Each row has a class, written after it, and each block has its own classes.
[ 37  65 -14 -43 -26  69   8  11 -36 -18   4  23 -41  16  20  -6   9  44
 -43   9  -1  13 -49  13 -22  16  32  57  11  10  38  14  25] : <98>
[  6   1 -12 -34  27 -42 -33  12  19  18  -3   5 -35  10 -53  25   2 -16
 -43 -23  19 -16  12 -34  25 -12 -45 -32 -33  -6 -15 -30  -3] : <165>
[ 49 -10  33  15 -43  -7  20 -16 -42 -63   7  -6  -6 -30 -24 -24 -10   8
  -9  14  28  12   1  -7  33   3  11 -18 -18   0  10 -21   0] : <159>
[ 53  26  -2 -16 -31 -66  -9   7 -14  28   6  38  11  26 -10  16 -12 -19
 -35  34 -46 -12  52   8 -11  24 -18  19  11  28 -20  19 -10] : <159>
[ 49  13   1 -64  -2 -59   7  -1 -35 -24  -9   5 -34 -24 -31  42  -2  17
 -28 -33  -6   7  30  -3  23  -8   4   0 -17 -21  15 -13   9] : <98>
[ 48  51 -18 -43   3 -17   4   5 -52  24  11  38 -37   9 -12  28   6  39
 -66  -8 -48   2  -4 -10 -24  21   6  19   1  18  21  -8  17] : <98>
[-18  13 -18 -16 -17 -24  12   8   5 -24   5 -38 -53 -14  -2 -52  57 -70
   7 -32   1 -17  18  -1  12  -1  -4  11  10  15 -14 -18  25] : <165>
[ 25  65   1  23  -2   6   8  10 -77  33  -3  22 -13  31  -5 -35  23  25
 -50  16 -97   0  29  28 -58  21 -24  14   7  14   1 -33 -29] : <29>
[106  34   3 -43  -9   5 -15  16 -15  23 -12  41   2  18  15  52  -3  69
 -68   7  14  11  44  16 -38   3   1  18 -10  -5  12  37 -21] : <98>
[ 33   0  42 -11 -28 -72   8 -23 -15 -62 -25  -6   0 -56 -18  10 -28  28
 -41  87  -7 -52  73  -8 -15 -26  52 -18 -37 -26  40  47 -25] : <29>
[ 15  17 -19 -14  13 -22 -47   9 -18 -16 -19 -10 -52  15 -26 -11 -13   5
  -7 -38  31   3 -37 -17  58 -12  -1 -41   7  -3   1 -29  20] : <165>
[ -8  17 -48 -28   9  15 -19  25  45  32  27 -20 -22  21  31 -39  50 -46
  -2 -61 -31 -39  24  13  -1   3 -15  40   4 -40 -48  23  25] : <98>
[ 20  30 -10 -12 -18  48  -5   3   2 -22  -7   4 -37   7  -7 -44  33   5
 -10  -7  46 -16  -4  27   5 -14  24  -2 -13  -5  14  11  16] : <45>
[ -5  35  13  37 -15 -56   1 -49 -45 -44 -28  33  -7 -26 -40   8 -61 -20
   4 -21   4  18  17 -38  54  10  -2  11 -16 -16  11 -43  48] : <159>
[ 24  -4 -34 -26 -11 -55 -23   6  44  58  22  19   5   4 -37  34 -31  29
  38 -69 -22  17 -18 -26  85   2  -9 -13  31   1  -4  46 -25] : <58>
[ 11  38  -8 -24  50  21 -41  -7  -5  25 -15   4  10  -4 -10  50 -14  -5
 -65  -7  -7  24  27  -4 -46  -4 -36  15 -17  38   6 -67   4] : <165>
[ 12  27  10  -6  10  48 -17  -5  15  -6 -19 -32  -6 -20   3  40 -14  10
 -54   9 -33  12  -3 -30 -28   6  -5  30 -26  18 -14  -7  -5] : <6>
[-17  20  -1   9  -3 -23 -19  -5 -36 -33  18 -15 -12 -47 -16  24 -38 -28
  -1 -24  46  22  54  11  51   8  17  -7 -27  25 -17 -37   0] : <159>
[  7  50  -1  17 -17  -4  35   7 -32  -7   2  10  21  32  63 -91  18  15
  17  -7 -69  -2 -18  -8   5 -15  -3  25  36 -41  16  -7  59] : <6>
[ 25  19  -5  -1 -21  24 -16  17   8  31 -24  22 -22  33 -47  13   4  43
 -10 -10  -6   1 -30 -29  24  -7 -31 -10  -8  -7 -10  32 -27] : <6>
[ 73  43  72 -38  -1  26 -13 -22 -47 -56 -62 -16   3 -33 -40  64 -45  19
 -61   5 -32  47  50 -22 -16 -22  12  -6 -65 -19   2 -58 -25] : <45>
[ 23  15  44  -4 -15 -29  -6 -20 -67 -37 -36  -8  12 -10 -45  31 -16   8
 -34 -20   2   6  21 -15  26 -21 -17 -33 -43  -3   6  -9  -1] : <165>
[  1  32 -29 -42   2  -7 -15   1  34   8  11  -5   2  -2 -29  14  17 -53
  -2   8  45 -12   0  -7  24 -34  -3 -11 -19  13   5 -14 -16] : <45>
[ 48  57 -14 -73 -17   5   2  -9  10 -47  -9 -24 -20 -18  -8 -12  55   6
 -87  -9  48 -35  60  23   4 -28   5   6 -66 -23  14 -15  20] : <45>
[ 63  34  10 -36 -24 -10  10   3 -52 -14   0   4   5  10   3  35  -7  22
 -30 -37  14  21 -18  -4  35  -8  -1   5 -18 -19  11  13  -2] : <98>
[ 97  60 -30 -18 -56 -17   9  26 -70  -4  67   9 -14  26 -30 -54   8  69
 -24  -4  -4  42 -41  -1  56  33  -8 -44  39  65  21 -46 -42] : <159>
[ 33  41  -7 -23  15  27 -18  -2  55 -20 -10 -55  20  -4  38   0 -35  27
 -47  -2 -44   4   0  16 -24   5 -12  50  -9  -5   1   8 -18] : <29>
[ 53  26  10 -38 -30 -38   4 -12 -51 -19   5  23  -3 -17 -39  46  -1  42
 -52   4   0   8  34   4  25  11   7   1 -18   0  23   4 -20] : <58>
[ 14  30 -39 -24 -33   4   3   5  17  15   2   5 -33   8  16 -26  51  -5
 -22 -25  11 -12 -15  11  38   8  19  27   9  -1  15  24  37] : <121>
[ 25  24   2  -3  -2  14 -17  18 -17  20 -12  18 -23  22 -27  10 -12  45
 -24 -14 -18  14 -17 -26  23  -4 -21 -11 -10 -14  -6  -7  -8] : <6>
[  7  24  14 -35 -20  -7   5  12 -22 -40   0 -20 -58 -43 -44  30  -3  18
 -35 -22  30  20  40 -24  50  -4   0  -2 -51 -15  -5 -31 -12] : <6>
[ 94  16 -15 -38  36  21 -37   1 -12  -6 -18 -18 -47 -10  11  63  12   7
 -84  -5 -17  19  27  32 -81  37   0  39   9  33 -13 -34  -4] : <98>
[ 67  17 -22  -6   7 -22 -22  -6  10   8 -14  39 -38  43 -32  15  -3  32
 -39 -32  -8  10 -30  -7  20  40 -43  18  17 -27  -6  -9   7] : <58>
[ 24 -32  19  24   9  -2 -12  21 -21  53 -13  31 -30  38  -7  -2  10 -19
  -1  -7 -20   2 -35  -9 -18  -3 -18 -26  16  17 -14  14   2] : <165>
[ -3 -17 -30 -32   3   4 -39  18  34  15  32 -24 -53 -42  18  -5   7 -10
 -10 -23  -9  -3  17   8  36   8  64   6  11   4  -2  -2  32] : <121>
[-46  69  -7  44 -19   5 -12 -24 -15  59  29  38 114  41   1  43 -39 -43
 -11   2 -35   9 -28 -22  40  15 -35  41 -12  16  -6  31   1] : <121>
[ 59  23   0  10 -10 -22 -24 -10 -51   6 -14  38   3  19 -36  14 -16  28
 -42 -16  18  10  22   3  30   4 -29 -26 -21  -5  -5 -33   0] : <159>
[ 41 -23  35 -35  12 -58  13  -3 -33 -54 -11 -53 -10 -21 -56   7  -3  24
 -20 -29 -54  10  14   4  -3  11 -33 -40  -5  37  -4 -24 -22] : <165>
[-13   7 -28 -24  -8 -30  11  13 101  -2  22 -58 -18   0  18 -65  16 -41
   6 -11 -67 -46  -7 -17  12  -2 -18  37   4 -33 -23  36  -8] : <29>
[-27  21 -51  43 -27  31  12   2  24  45  23   8 -34   9   3 -68  17  23
  40 -88  41  -6 -66  10  79 -12  -3   4  10 -15  23  46  15] : <29>
[ 56  30  -7 -16 -22 -21 -11  17 -26   9   5  34 -48   6 -24 -12  16  22
 -25 -24  40  21  43   3  16   2 -13  -7   8   8  15 -27   2] : <165>
[  7  14  -7 -14  28  50 -22  -4  24  12 -30 -12   5   1  19  40  -5  17
 -45 -29  11  23 -34  -4  12  -1   0  13 -27  -1   4 -11  16] : <121>
[ 11   4  -1 -17   8  21  19  11  -2 -26 -12 -29 -27 -40  12 -21  43  -1
   5  12   9  14  33   6 -32 -23  10   4   8  10  12 -43  -5] : <6>
[  64   67    5  -39   -9   45  -19  -11  -38  -29  -21    0  -32   -5
  -29   -4   21   65 -113   -9  -17    7   35   -4  -36   15  -19   17
  -35   17   24  -49   14] : <165>
[ 51  50  11   7  -3  19 -16  -9 -46  -9 -27  14   2 -21  12   8  -2  61
 -48 -24  54  27  59   6  -8 -17  11 -19 -20  19  32 -19   6] : <165>
[ 34  19  15   3 -36 -33  13  -2 -13 -42  -5   4 -42 -41 -33  21 -16  27
  -9  -9  57  23  50 -22  45   4   7   3 -21 -12  10   2  -8] : <6>
[-13   0 -14   3 -15  11  15  -6  67  17  -3 -25  25 -12  19 -28   0 -19
  30 -54 -13  -5 -11 -26  38 -17 -14  12 -12   3 -23  36   9] : <159>
[ -6  14  -1   5  23 -41 -29  -3  -7 -11   9  14 -57 -29 -18  37 -45 -17
 -61  40  32 -17  28 -18  13   5  17   3 -42 -26  11 -30  -3] : <29>
[ 27  46  -4  -3  10  37  -6 -11 -42  11 -24   5   3  22  23  26  -2  28
 -52 -25 -46  -4 -40  -3 -30  10   7  23 -11  11   2  32  23] : <98>
[ 37  -1  -7 -32  14 -36 -34 -22  63 -15 -18  25  -1 -51 -17  84 -39  12
 -43   6 101  17  63 -16  39  -8  11  18 -38 -29  30 -12  13] : <121>
[ 51  54 -43 -33  28  29 -39   3  32   3 -30  -4 -34  20   2   6 -13  65
 -30 -33 -34   2 -29 -17 -22  20   4  19  26   7   3  15   6] : <98>
[ 57  79   8 -45 -36 -27  31   6 -53  -8  16  18   5 -12  11  50 -15  43
 -58 -24  12  28  34 -17  25   7  12  21 -34   8  21  25 -11] : <98>
[ 13   4   7  -9   1   1 -23  -6  13   0 -31  -2  33   5  -6  14  11 -21
  -5  22 -38  -5  34  14 -17   1  -4  18   7 -10 -10   4  -8] : <121>
[ 59  26  20 -52 -19 -17 -14 -15  22 -26 -40   0  40 -13 -11  41 -24  44
 -35 -12 -22  18  60  12  19  -2  -6  35 -20 -34  15  11   3] : <121>
[-13  17  -6  -6 -10  -4  -2   3  16   5   2  -4 -15  -8 -19 -16   4 -18
  -8  22 -12 -23  11  -3   4 -18  -5  13 -17 -23   7   2 -28] : <29>
[ 13  48 -31  19   7 -47  -8  25   0  32  38  32 -33  28   9 -20 -18  37
 -47  16  30 -23   4  -9  26  17  -9 -17 -14  -8   8  20 -23] : <29>
[ 42  43   5 -24   3  41   1  -5 -19 -40  -9   9  22   1  -2  11  10  38
 -49  39  25  33   1  17 -22  11 -10  20  -7  10  36 -52 -12] : <121>
[ 35   6  30 -30   2 -53  -5  -6  -9 -50 -37 -20  -4 -51 -33  56 -37  40
  -8 -28  54  29  84  12  18 -10  -1 -23 -24  28  14  11 -25] : <165>

Next block, with new classes.
[-15  21 -30  -9  -6 -34  -8 -37 -11   8   2   6  -9   2 -16 -22  -5  -2
  31 -13  -6 -21 -15  -8  -7 -14 -34  -8 -19  12 -13  29  25] : <108>
[ 17   9  19   1 -58  24 -17 -30  -1 -36 -11  -9  25 -12  -3  -2 -10 -15
  15  13 -21 -22 -84 -31 100  15  20  15  -1   5  -5 -18  42] : <200>
[ 16   0  43  16 -16 -10  -4  -5   6   8  -6 -11   3 -52  13  -1   5 -18
  10  18 -41  11 -61 -12  11  44  39 -22  15   3 -28 -75   5] : <79>
[  3  -1  68  11 -15  28 -39  13  37  15 -25 -32  10   7  19  25   2 -10
  14 -45 -24  36   1 -37 -17  22 -23  14  21  -3 -64 -22 -18] : <161>
[ -7 -27  45  26  -1  38 -61  10  45  31 -60 -43 -17  -8  24  -6  57   8
  25 -46 -38  37 -34  -9 -49  30  20 -31 -10 -12 -30  -8   4] : <161>
[ 26 -24  -3  18  -1   4   2   8  49   6  -9 -52 -26  16  30  52  22  25
   8 -28 -26   4  -5 -40 -67  28 -64 -17  11   2 -82 -41 -18] : <148>
[ 43 -21   3  27  37  13  16  45  -3  -3 -35 -24 -26 -15  37 -20   8 -44
 -41 -41 -33  -3   7 -41 -47  25 -15   5 -30 -63  21  21   3] : <114>
[  1 -13  26  38 -10  52 -34   3 -23  21 -24 -38 -35 -40  19 -29 -15 -46
  -1 -10 -23  11   1 -61  11   1 -59  14 -38 -19   5 -20 -13] : <114>
[ 41 -10   9   5 -31  53 -40  26 -43 -24 -12 -17 -18 -41  30 -33   3 -56
 -36  10   5 -17  18 -29   0  19 -18 -18 -15 -42  51   8  11] : <200>
[-27  15 -52   4  19 -23  -1   4 -38  12  -1   9  -6 -16 -21  -6  19 -21
  22  -7  14 -42   8   6 -49  -2  12  -3 -16  -4  -3  16   9] : <79>
[-55 -11 -18 -54 -11 -11   6 -24 -45  -3  13  56  24  15 -24   6  11  -8
  31 -52   8 -30  17  28 -20 -28  12   0   3  -1 -30  29  33] : <200>
[-18  -3 -15  25  19   1  28 -28  -7 -16  -4 -34  26  -2   2 -10  18 -35
 -36  36  16   1 -16 -23 -17  22 -37  31   9 -26  38  27 -13] : <8>
[ 20   6 -42  -2   9 -14 -18  43 -12 -42 -23 -19  24  13   2  16  17  -9
 -45  -2  17  -6  47 -52  -3  19  -9  28  16 -19  19  37 -37] : <174>
[ 11  11 -39  -2 -10  14 -34   0  18  27 -62 -35 -12  -3   6 -17   1  31
  16 -12 -22 -38 -26 -22  17 -34 -26 -37 -36  44  -9  46  33] : <188>
[ 31 -23   8  20  28  23  18  16  -8 -26  -7 -42 -22  36  16 -31  22 -63
 -51  28  12 -10   3  15 -48  12 -28   6 -10 -46  54  51  23] : <95>
[  9   2 -20  22  22  -6 -46  18  13  16 -16 -21 -25 -37  10  -3  24 -43
 -46  -5   0   1  47  -8 -16  12   8  24 -32 -53  36  57  -5] : <161>
[-11   8 -13 -36 -29  -2   7 -20 -40  26  -6  24  30  24 -33  12  24  -7
  32 -23  -4 -29  -2  13 -31 -19 -12 -15  15  16 -15  31  -7] : <164>
[ 24  21  29  25 -46  36 -25   9 -34  28 -22 -15  21 -52   1 -26  12 -34
  19  16 -17 -11 -57 -26  16  19  20 -21  16   4  32 -16  13] : <79>
[ 23   5 -19  -8 -45  -2 -40 -20 -13  23 -19  -8  22  35  -7  -9  24 -14
   0  22  29 -41 -12 -20 -33  35 -35 -30  -3  10  17  -2  -2] : <108>
[  7   4 -70  17  15   6 -33   0 -14 -15 -19 -43 -45  -1  -7  10  -5 -31
 -14 -11   6 -33  24 -19  11  -3 -14  -3 -48 -30 -13  29  12] : <35>
[ -33   27  -30   18  -57   -9 -102  -22   -3   21  -11   44  -25  -49
    4   11   -1    2   44  -28   -1   -1    7  -44   21  -18  -15   36
  -18   41   13   -4    0] : <148>
[-36   7  56 -54 -31   8  29 -46 -11  63   3  21  38   7 -52  24 -15 -84
  32 -33  -8  -6 -52  18 -17   1  18   3  22  21 -45   3  -4] : <164>
[ 15 -11  -4  11  14   2 -26  39  28  -6 -36 -29 -24  22  12  33  -1  36
  21 -67 -19  16  15 -15 -37  12   1 -26   4  -1 -72 -20  -6] : <35>
[-22 -26 -52   3  29   7 -17  54 -13 -38 -33 -13 -27  17  12  -8 -20 -47
 -39   1  39 -17  69 -11  22  -3 -13  46 -58 -34  14  82  -9] : <164>
[ -64   24  -46   -2  -41   19 -114   -4  -24   55    6   36  -17  -54
  -31    0    6  -10   38  -12    1   -9   38   17  -22  -12    3  -31
  -26   43    4  -11  -24] : <79>
[-34   2 -34  10  -9  -2   3  -8  -2 -14   5 -14   5  71 -13  43  42  31
  12  19   8 -17  39 -31 -10  17 -64  45  25  17 -54 -11 -27] : <174>
[ -2  11 -25  13   8  13 -26  37 -13   5 -38   1 -21 -45  28 -19   3 -29
 -22  -9 -19 -17  33 -47  44  -6  11  26 -28 -28  36  57  25] : <188>
[ 37  25  39  16 -22  12  35 -39  -4   6 -10  -5  32 -31  -3 -40 -13 -11
 -19   6 -80  18 -53 -23  60 -10 -29  -4  -2 -15  45 -14  15] : <114>
[  4   2  14  15 -31  60  -7 -29  18   8  -6 -41  39 -40  -8 -14 -31  -8
  -9  28 -10  -3 -62 -36  49  24 -22   7  17  -2  17  -1  -6] : <8>
[ 10  13  14  28  49  -5   0  67  71 -13 -41   0 -21  27  20  16  11  66
 -13 -20 -53  41  86 -28 -37  29   4  17  16  -5 -15 -25 -22] : <188>
[-16   9  35   3 -27   8 -10 -37  15  37  18  -3  13 -88   1   2  -9 -13
   3  -3 -23   5 -73 -30  73   9  12  -2  17  17  15 -16  24] : <188>
[ 13   8  10  20 -46  12   0 -44  18  23 -29 -44  28 -27   8  25  -6 -38
   5  35  -9 -17 -75 -50  65  11 -23  15  -2  12 -37  14  21] : <8>
[-21  33 -38  -7 -12 -16   4  30 -40  10  -9  34  11 -24  -1 -12 -21 -18
  32 -31  20 -50   1   3  -9 -21  -9  -1 -23  18 -15  36  29] : <79>
[ 15 -30  41  33  -5  82 -11  13  39  15 -35 -60 -16  36  11  -4   5  -5
  12 -21 -10  17 -19 -43 -50  28 -36   9  20 -11  -3 -12   3] : <148>
[-27 -22  79  20  -6  45  -1  13  34  73 -19 -18 -31 -29  21  20   8  11
  33  -6   4  22  31 -32 -25  17 -31 -10  13  13 -51 -46  16] : <188>
[ 27  13  -8  26 -19 -15  -1 -27   4   2   5 -20   5 -29  -1 -22 -16 -36
 -18  34  -7  -8 -68 -31  48  38  -6  27   7   5  42 -13  12] : <196>
[  7   5 -37  -1   5 -31 -14   3 -14  -5  12 -16   2  42 -28   6  38  31
  15  17  19   3  40   2 -41   0  -7 -23  14   2  -2 -13 -39] : <108>
[-40  25 -12 -32 -20   4  24 -61 -44   6 -13   7  33   6 -37 -38  22 -43
  23 -17 -12 -24 -72   8  10 -36 -11 -11  -1  24  27  54  40] : <174>
[ 25 -16 -32  11   9 -22  49  13 -15 -31  -6 -44  27  55  22   2   5 -19
 -42  33  20 -20   1 -33  -3  40 -65  27  17 -14 -11  -5 -13] : <196>
[-21  16 -50 -25   6 -19  17 -34 -43   5 -16  13  11   9 -31  -9  -1  -8
  22 -39 -11 -47 -10   9 -11 -17   4  -7 -13 -15 -19  19  26] : <35>
[-14 -12 -42  30  37  22   3  34 -26 -23   0 -13 -30  33  10 -19  -9 -31
 -34  -7  32 -14  77 -19 -25 -15 -67  35 -49 -36  34  32 -14] : <114>
[ 12   8   3  10  14  11  45   2   5 -36  -1 -43  33  56 -25   0   4 -39
 -38  47  10 -14   9 -11 -18  37 -43  40  12 -31  15  -9 -28] : <95>
[-17 -23 -37   7  29  19 -26  31  -8   5 -37 -31 -14  12  -6 -43  15  12
  -9  17  -6  -8  16  32 -52   8  13 -37 -27   3  12  -2 -16] : <79>
[-39  41 -25   0 -32 -30 -51  -6  -4  22  25  39 -11 -18 -23  15   6 -13
  15   0  -4  -2  15  23 -18  -5 -31  25 -10  38   2  -6 -37] : <95>
[ 51  15   3  15 -34  -1 -10 -19   9  14  -8 -24   0 -33   4 -10  -5 -30
   1  13 -37  -1 -68 -31  39  26  10 -13  10   7   9 -20  21] : <196>
[  4   5  19  -2 -17  29   9 -19   1 -29 -15 -43  15 -38  -5  -2   9 -72
   4   5 -30   2 -54 -23  20  19  -4 -32 -27 -28 -24 -30   7] : <95>
[ -1   0   4 -30 -11 -14  27   4 -21  -4  -3   2  19  74 -12  -9  -2 -28
  26  -1  51 -14  -1  22  -1 -26  11 -25  -6  13 -22  17  23] : <108>
[-34  28  19   6 -32  24   1  -9 -29  14   1  15  25  -2 -11 -31   7   0
  45 -10 -27   9 -42  29   6 -25 -15 -33  13  41   6  -8  20] : <79>
[ 53  -4  30  38 -15  31  -3 -18  18  -1 -10 -32  -8 -18  13 -10  -1 -11
 -15   7 -34   0 -41 -38  23  17 -25 -19 -15 -19  22 -34  17] : <114>
[-27   3 -12  21 -32  41 -39 -18   9  -6   2 -18 -13   8   6  27  19 -57
 -18  12  -3 -11   2 -53  39  33 -52  40  -6 -12  -6  24  14] : <174>
[ -4  15 -28   3   2  -8 -43   3  -3  -2   3   4  -8  43 -17  -5 -17 -59
 -29  14  34 -21  54 -32 -25  37 -30  50  -8 -23  28  28 -19] : <108>
[ 18  18  32  40 -24  24 -21  -8  21  25 -33 -29  14 -31   0 -10  10 -49
  -5  13 -46   8 -78 -25  39  29  21   3   5  -3  29  25  41] : <79>
[-25   8 -28  -3 -25   1 -11 -18 -25   5   2   7 -15 -20  -1  12  25 -55
  -7  -1  -1 -35   7 -10  -1  11 -36  13 -33 -18  -8  22  19] : <200>
[-23  15 -68  -2  22   6 -31  16  19 -26 -67 -14  -9 -11  11 -48  14  39
   4 -36 -54 -14 -30  -4  19 -22  10 -40 -54  22  26  42  23] : <188>
[  9  -1 -32   5   0 -23   2  -1 -14 -61  23  -5  28  17   1   7  27  18
 -48  19  11   0  33   1   9   8 -42  11  16 -18  45  23 -11] : <200>
[-26 -10 -46   9  22  32 -58  10 -18   8  -2  -2 -35 -20   4  -9 -13 -27
 -22  -4  27 -46  60 -51   7   6 -13  50 -17 -27  36  53  18] : <188>
[-41 -13 -47  -7  20  -9 -12   0 -17 -48  19 -27  32  26 -13  13 -12 -42
 -18  -7  28 -12 -20  -2  26   0   1  13  -3   2 -16  28  -4] : <79>
[ 15  16  75  49 -35  21 -33   6  24  40 -56 -17 -10  17  33 -12  46  44
  42  -4 -51  28 -11 -29 -30  27 -42  22  24  13 -32 -42  -5] : <161>
[  3 -14 -37  -6 -12  -3 -28 -18   4 -23 -28  -8 -28  -4   2 -17  20  18
  19   7 -34 -29 -54  13 -15  25  10 -43 -39  15 -21 -39  -9] : <164>
[   6    2   -2   -3  -68   40  -38  -90  -26   -4   23  -28   29  -37
  -30    3   21  -37   15   18   -9  -49 -114  -31   57   24  -10  -16
    9    2   22  -14   38] : <200>
[-36  28 -21  -1 -24  30 -74 -32 -26  12  44  53 -34 -60 -27 -26  12  22
  18  -6 -32   8  46   3 -10 -11 -12 -11  12   9  54 -13  -6] : <174>
[ 10   2 -48 -10   0   4  -6 -12  12  -4 -43 -31  17  40 -20  26   9   8
   7 -45 -33 -30 -24 -10   6   8   7 -20 -10 -13 -48  25  22] : <35>
[  9  -4 -20  -1  26   6 -22  11  37  -6 -62 -30   1   8  13  -9   6  23
 -25 -12 -40  -6  23 -36  -7  10 -13 -15 -17   0   0  21  10] : <188>
[-48  10 -22 -19 -18   2 -64   4 -16  51  -2  40  -7 -38 -28 -21   6  22
   7 -41 -23  29  22  59 -21 -12  34 -40  -3  20  33 -17 -38] : <35>
[ -6  -1  -7  -3 -32 -22 -57 -40  27  36   2  -6  11  -6 -13  11  43 -12
  18 -30 -11   8 -78   1 -24  27   7 -46   8  24   8  19  10] : <108>
[-47 -20 -55 -18   3  -2 -12  -6 -36  -1 -11  12  -2  -1  -6 -15  17 -20
  24 -21  27  -6  37   7 -19 -18  -5 -33 -33   0 -10  12  19] : <196>
[ 26 -19  33  -9  -9  13  -7 -19  15 -16 -21 -48   9  19   2   3   7 -65
 -11   7  -9  -8 -70  -6 -31  30  -1 -25  -2  -3 -26 -25   5] : <95>
[-52   2 -15 -26 -22  22  16 -55  -1  24  -7  -1  37  11 -25  19 -10 -42
  25  -7  -5 -21 -35   1  26 -23  -8   3  -7  11 -53  33  26] : <8>
[ 24  -2 -24 -10   6 -17 -46 -22  24 -10 -26 -17   6   9  -2 -12  19  23
 -15  -1 -13 -24 -11  11 -26  16  19 -26 -19  -6  -2 -13  -3] : <161>
[ 22  -1   5  34 -43  57 -39  -8  -4  14 -12 -30  11 -20  -1 -22   4 -33
  -1  21  -4   2 -39 -49  33  45 -12   6  17  -9  51 -13  11] : <196>
[-21 -17 -10  -1 -35  37 -96 -15 -11  50 -29 -16 -10 -42 -23 -34   7  -8
  31  -6 -12  29 -19  -5   4  -1  34 -41  -7  36  25 -21 -17] : <196>
[-32  27 -37  11 -34  14 -84 -20  -2  52  -4  29  -2 -48 -25  -3  -7   7
   6  18  -6  -2  30  -7  -3  -3  -5  26   1  25  37  18 -36] : <8>
[-14 -15 -26  25   4  24   4  39 -26 -30 -15  -5 -21 -16  28 -30  -9 -37
 -39   8  22 -35  22 -28  34  23 -32  71 -34 -53  42  66  30] : <200>
[  26   19    3    2  -33  -25    5   -8   32    0   -5  -18   14  -33
    0   21    7    6   -3    4  -46   -4 -104  -26   79   23   31   13
   20   25  -26   -8    3] : <174>
[-38 -23 -25 -14  14 -38  22  -8   0  20  11 -12  27  44 -21  23  16 -42
 -44  36  40  -6  58  -8 -10  41 -30  40   0 -36 -14  19 -33] : <108>
[-36  20 -53   9  16 -20 -19  29 -32 -46 -23   2   3   3  17 -23  -4 -35
 -13 -11   2 -10  27  -5  -6  -9 -35   3 -38   3   5  33   0] : <79>
